Below is a small trained network, with its code and all its weights. Each question gives an input and a target symbol and asks what happens when units are switched off, that is, made to give their printed mean instead of their output.

import numpy as np


def w(rows, s, z=0):
    codes = np.array(rows[::2]) - 128.0
    scale = np.full(codes.shape[1], s)
    scale[-1] = z or s
    return codes * scale


def f(y):
    return np.maximum(y, 0)


def softmax(a):
    e = np.exp(a - a.max(-1, keepdims=True))
    return e / e.sum(-1, keepdims=True)


def log_softmax(a):
    a = a - a.max(-1, keepdims=True)
    return a - np.log(np.exp(a).sum(-1, keepdims=True))


def net(x, mask):
    ids = ['δζηθλμξ'.index(c) for c in x.split()]
    T = len(ids)
    res = E[ids] + P[:T]
    u = 0
    for l in range(3):
        q, k, v = (res @ M[l].T for M in (Q, K, V))
        z = softmax(np.where(np.tri(T) > 0, q @ k.T / 3**0.5, -1e9)) @ v
        res = res + np.where(mask[u], z, O[l][:, -1]) @ O[l][:, :-1]
        u += 1
        y = f(res @ A[l][:, :-1].T + A[l][:, -1])
        res = res + np.where(mask[u : u + 8], y, B[l][:, -1]) @ B[l][:, :-1]
        u += 8
    return log_softmax(res[-1] @ U[:, :-1].T + U[:, -1])


Q, K, V, O, A, B = {}, {}, {}, {}, {}, {}
E = w([
[139,66,231,128,131,81],'δ',
[38,78,155,140,169,61],'ζ',
[113,33,88,163,202,152],'η',
[176,84,12,73,69,127],'θ',
[207,60,2,32,184,137],'λ',
[91,81,190,144,72,51],'μ',
[107,67,44,142,77,54],'ξ',
],0.013)
P = w([
[194,92,182,224,99,190],'0',
[68,172,9,55,147,113],'1',
[90,100,138,97,236,68],'2',
[149,170,255,39,113,207],'3',
[57,178,85,119,85,191],'4',
[129,150,140,107,161,134],'5',
[198,113,206,104,156,159],'6',
[171,135,77,124,99,187],'7',
[125,129,60,171,106,138],'8',
[199,88,139,162,150,124],'9',
[213,84,131,144,113,145],'10',
[195,104,17,155,15,172],'11',
[150,110,48,109,148,97],'12',
[243,39,145,126,169,64],'13',
],0.0098)
Q[0] = w([
[146,27,201,108,165,52],'L0H0',
[65,211,138,132,171,134],'L0H0',
[170,222,254,71,139,215],'L0H0',
],0.0069)
K[0] = w([
[135,44,140,142,2,220],'L0H0',
[111,106,185,27,247,79],'L0H0',
[37,244,76,104,126,164],'L0H0',
],0.0065)
V[0] = w([
[88,160,49,182,118,124],'L0H0',
[190,162,99,80,2,146],'L0H0',
[45,87,116,173,38,47],'L0H0',
],0.0096)
O[0] = w([
[48,47,80,190,245,84,142],'L0H0',
[26,148,92,156,97,152,255],'L0H0',
[145,208,140,181,224,201,123],'L0H0',
],0.012,0.0073)
A[0] = w([
[238,196,3,158,85,147,85],'L0N0',
[155,109,200,57,9,193,77],'L0N1',
[161,143,134,109,70,227,234],'L0N2',
[72,19,156,80,175,98,155],'L0N3',
[224,73,230,107,173,145,2],'L0N4',
[144,225,56,58,89,6,82],'L0N5',
[133,31,73,26,65,20,56],'L0N6',
[103,189,243,91,91,46,43],'L0N7',
],0.0049,0.0014)
B[0] = w([
[58,213,161,108,141,96,216],'L0N0',
[110,93,152,104,44,66,156],'L0N1',
[70,183,176,102,189,56,167],'L0N2',
[141,106,43,62,1,175,183],'L0N3',
[143,138,163,43,162,191,139],'L0N4',
[182,70,123,71,139,125,183],'L0N5',
[80,117,70,207,100,47,255],'L0N6',
[141,90,41,109,96,114,134],'L0N7',
],0.0065,0.0072)
Q[1] = w([
[254,144,229,113,142,84],'L1H0',
[20,81,44,140,153,237],'L1H0',
[69,102,67,164,144,172],'L1H0',
],0.0046)
K[1] = w([
[113,234,109,49,88,147],'L1H0',
[191,126,157,137,107,112],'L1H0',
[225,196,63,166,3,185],'L1H0',
],0.0065)
V[1] = w([
[211,55,124,79,154,163],'L1H0',
[103,90,140,196,178,130],'L1H0',
[162,191,254,68,153,218],'L1H0',
],0.0083)
O[1] = w([
[173,141,86,241,31,2,111],'L1H0',
[189,73,167,203,198,102,116],'L1H0',
[41,114,125,147,136,72,6],'L1H0',
],0.0096,0.024)
A[1] = w([
[96,140,152,87,128,193,170],'L1N0',
[93,161,97,90,98,74,148],'L1N1',
[94,165,169,134,162,56,125],'L1N2',
[194,254,80,67,87,134,173],'L1N3',
[113,88,125,138,83,126,5],'L1N4',
[102,100,187,113,154,141,16],'L1N5',
[210,153,165,103,122,73,167],'L1N6',
[165,127,116,155,104,93,8],'L1N7',
],0.0093,0.0031)
B[1] = w([
[31,118,40,238,53,121,189],'L1N0',
[121,91,254,151,104,206,157],'L1N1',
[126,50,118,86,195,8,133],'L1N2',
[95,59,208,136,191,132,253],'L1N3',
[160,166,110,94,107,202,138],'L1N4',
[140,153,37,178,138,179,131],'L1N5',
[115,211,93,153,183,106,153],'L1N6',
[130,142,163,198,108,226,145],'L1N7',
],0.0054,0.022)
Q[2] = w([
[57,37,39,104,66,155],'L2H0',
[54,50,131,253,131,62],'L2H0',
[102,229,99,167,120,132],'L2H0',
],0.0072)
K[2] = w([
[122,53,178,129,185,175],'L2H0',
[160,57,218,253,124,73],'L2H0',
[97,55,212,146,58,80],'L2H0',
],0.0066)
V[2] = w([
[50,227,69,192,14,206],'L2H0',
[65,183,228,74,3,48],'L2H0',
[147,102,120,212,48,83],'L2H0',
],0.0061)
O[2] = w([
[99,47,228,254,133,99,185],'L2H0',
[129,71,128,33,200,151,2],'L2H0',
[173,106,90,128,195,133,103],'L2H0',
],0.0082,0.014)
A[2] = w([
[120,135,192,92,149,110,1],'L2N0',
[91,91,111,152,99,158,141],'L2N1',
[154,115,41,67,155,72,89],'L2N2',
[152,60,103,141,185,184,109],'L2N3',
[128,2,107,71,171,133,10],'L2N4',
[150,98,212,76,199,208,163],'L2N5',
[126,62,74,126,116,140,130],'L2N6',
[49,137,78,118,189,12,122],'L2N7',
],0.008,0.0033)
B[2] = w([
[131,209,43,214,116,140,134],'L2N0',
[169,51,43,157,89,86,254],'L2N1',
[101,142,29,159,147,13,159],'L2N2',
[105,178,181,205,128,174,177],'L2N3',
[141,233,155,179,44,131,160],'L2N4',
[89,139,122,203,109,11,166],'L2N5',
[102,137,193,124,2,69,187],'L2N6',
[72,103,137,25,119,218,145],'L2N7',
],0.0062,0.013)
U = w([
[127,159,173,111,117,80,82],'δ',
[156,109,73,104,152,93,124],'ζ',
[254,100,139,143,142,26,178],'η',
[107,77,62,150,94,140,141],'θ',
[205,129,113,76,32,158,130],'λ',
[91,125,131,93,206,196,254],'μ',
[138,234,91,174,165,198,67],'ξ',
],0.0054,0.0031)

Each question gives the input, a string of symbols that net reads in full, and the target symbol t.
The units are the heads (3 rows each of Q, K, V and O) and the neurons (one row each of A and B). Each row of codes is followed by its name. A weight is (code - 128) times the scale printed after its matrix; where a second scale follows, it is the last column's (O, A, B and U).
mask holds one flag per unit, layer by layer, with each layer's heads first. A switched-off unit (its flag False) gives its mean, the last column of its rows in O or B, instead of its output. The means were averaged over made-up inputs and are rounded, as every weight is.
A unit's drop is (log p(t) with every unit on - log p(t) with that unit switched off) / (log p(t) with every unit on - log p(t) with every unit switched off).
The circuit of an input: a set's keep is (log p(t) with only the set's units on - log p(t) with every unit switched off) / (log p(t) with every unit on - log p(t) with every unit switched off). Starting from the 12 units with the biggest drops (on a tie, the unit counted first), units are removed one at a time, each time the one whose removal leaves the highest keep (on an exact tie, the one counted first), for as long as the keep stays at least 0.8.
circuit, biggest first: the units of the circuit, biggest drop first
most important unit: the unit with the biggest drop
top k neurons: the k neurons with the biggest drops, biggest first
top k neurons in layer l: the k neurons of layer l with the biggest drops, biggest first
input η θ θ θ θ ζ, target η: circuit, biggest first	L1H0; L0H0; L0N0
input λ θ λ θ δ θ θ η θ θ ξ, target λ: most important unit	L1N3
input ξ θ θ ζ θ θ, target ξ: circuit, biggest first	L0H0; L1H0; L2H0
input ζ λ θ θ ξ λ δ θ θ η θ, target ζ: top 2 neurons	L2N2; L1N2
input μ θ ξ η, target μ: top 3 neurons	L2N7; L1N2; L0N6
input λ θ θ λ θ θ, target λ: circuit, biggest first	L0H0; L1H0; L0N6
input η η θ θ δ ξ θ η θ θ θ, target η: circuit, biggest first	L1H0; L0H0; L2H0; L1N3
input η θ θ ξ μ η, target η: circuit, biggest first	L1H0; L0H0
input μ ξ λ θ λ δ θ, target μ: top 3 neurons in layer 0	L0N3; L0N2; L0N6
input ξ θ θ λ ζ ξ η μ μ λ λ θ λ, target ξ: circuit, biggest first	L0H0; L2H0; L1H0
input ξ θ θ η, target ξ: circuit, biggest first	L1H0; L0H0; L2H0
input λ ζ ζ ξ θ λ, target λ: circuit, biggest first	L0H0; L2H0; L1H0; L0N6
input λ ξ ξ ξ, target ξ: top 2 neurons	L0N6; L1N6
input δ μ λ θ μ λ λ θ λ θ θ θ ξ μ, target δ: top 2 neurons	L2N4; L2N5
input η ξ λ, target η: circuit, biggest first	L0H0
input ξ η η λ λ θ, target ξ: circuit, biggest first	L2H0; L0H0; L1H0
input η ζ ξ λ θ η θ ξ λ, target η: circuit, biggest first	L1H0; L0H0
input δ θ η ξ λ λ, target δ: top 3 neurons	L2N5; L2N4; L1N1
input ζ λ θ ξ θ θ θ θ η ξ λ, target ζ: top 2 neurons	L2N2; L1N2
input θ ξ δ λ θ, target δ: top neuron	L0N2
input ξ λ θ θ ζ μ θ θ η θ μ λ δ ξ, target ξ: top 2 neurons in layer 2	L2N1; L2N6
input δ θ ξ ξ μ θ θ θ λ θ λ, target δ: top 2 neurons in layer 1	L1N1; L1N3
